[[134 122 130 131 112]
 [130 127 130 128 123]
 [150 133 127 122 127]]
The largest entry in the first row is 134
The last entry, reading row by row is 127
The entry just left of the smallest entry -> 131
Read off the smallest entry in the last column.
A: 112
The entry in the bottom-left corner: 150
The entry directly below 134 is 130

arr =
[[132, 131, 130, 136, 128, 129, 131, 125, 133, 125, 126, 126, 118, 120, 129, 124],
 [129, 128, 129, 132, 127, 132, 132, 125, 132, 125, 128, 128, 120, 129, 127, 128],
 [122, 121, 128, 120, 121, 139, 134, 124, 127, 124, 132, 132, 126, 149, 120, 138],
 [131, 132, 135, 128, 123, 128, 120, 134, 130, 134, 128, 128, 128, 125, 115, 118],
 [125, 124, 128, 126, 123, 136, 133, 124, 129, 124, 130, 130, 123, 140, 124, 134],
 [130, 132, 134, 127, 127, 124, 116, 136, 129, 136, 126, 126, 131, 123, 116, 120],
 [126, 125, 129, 127, 124, 135, 132, 124, 130, 124, 129, 129, 122, 137, 124, 133],
 [130, 132, 134, 127, 127, 124, 116, 135, 129, 135, 126, 126, 131, 124, 116, 120],
 [130, 129, 130, 134, 127, 130, 131, 125, 132, 125, 126, 126, 119, 125, 128, 126],
 [131, 130, 129, 135, 128, 130, 131, 125, 133, 125, 126, 126, 118, 122, 129, 126],
 [128, 127, 129, 129, 125, 133, 132, 125, 130, 125, 129, 129, 122, 134, 125, 130]]
The 2nd entry from the end, reading row by row is 125
The entry directly above the smallest entry: 120
The third entry, reading row by row is 130
The last entry, reading row by row is 130
Report the smallest entry in the last row.
Answer: 122
Report the entry in the top-left corner.
Answer: 132
The minimum -> 115
The entry directly below the largest entry -> 125
The largest entry -> 149
Report the entry in the top-right corner.
Answer: 124
Report the entry just right of the smallest entry.
Answer: 118
Report the first entry of the smallest entry's row.
Answer: 131
Report the fifth entry from the end, reading row by row.
Answer: 129
Report the smallest entry in the first column.
Answer: 122
Report the third largest entry.
Answer: 139
The 2nd entry, reading row by row -> 131
Report the largest entry in the last row.
Answer: 134
Report the third entry on the main diagonal.
Answer: 128
Report the smallest entry in the first row.
Answer: 118
The fourth entry, reading row by row: 136
Report the last entry of the largest entry's row.
Answer: 138
Report the 2nd entry on the diagonal from the top-right corner.
Answer: 127
The second entry on the main diagonal: 128

Questions about the table below. Counting starts at 1.
1) Give the bottom-right entry.
2) Give the entry just right of the largest entry.
3) Give the entry directly above the largest entry.
4) Give the entry in row 1 and column 2.
5) Give the entry in the top-left corner.
6) Give the entry at row 3, column 1.
7) Give the entry in row 2 and column 1.
8) Give the top-right entry.
107  109  138  112  119  143  155  149  156  115   98
111  156  148  120   99  130  134  153  144  141  154
106  126  140  102  147  117  148   99  133  120  113
145  117  109  109  138  157  135  130  138  144  113
133  103  100  147  108  143  121  141  104  122  138
148  134  120  115  104  150  121  150  101  104  124
114  138  109  127  112  117  121  153  118  102  142
148  155  136  127  110  101  130  109  153  137  152
110  137  131  150  155  131  102  125  148  115  109
130  105  134  132  150  137  133  144  130  125  125
1) 125
2) 135
3) 117
4) 109
5) 107
6) 106
7) 111
8) 98

[[138 136 108 148 133 140 106 107 138 144 139 105 107 107]
 [119 121 151 103 124 117 151 150 117 114 120 152 151 152]
 [141 140 134 126 142 137 133 131 138 133 139 131 131 132]]
Rows and columns are numbered from 1.
The entry directly below the smallest entry is 126
Find the entry in row 3 and column 2.
A: 140
Find the entry at row 2, column 1.
A: 119
The entry in row 1 and column 1 -> 138
The entry in row 1 and column 2 is 136
The entry in the bottom-left corner: 141
Find the entry just left of 148.
A: 108
The entry directly above the smallest entry -> 148
The bottom-right entry: 132
The entry just left of 137: 142
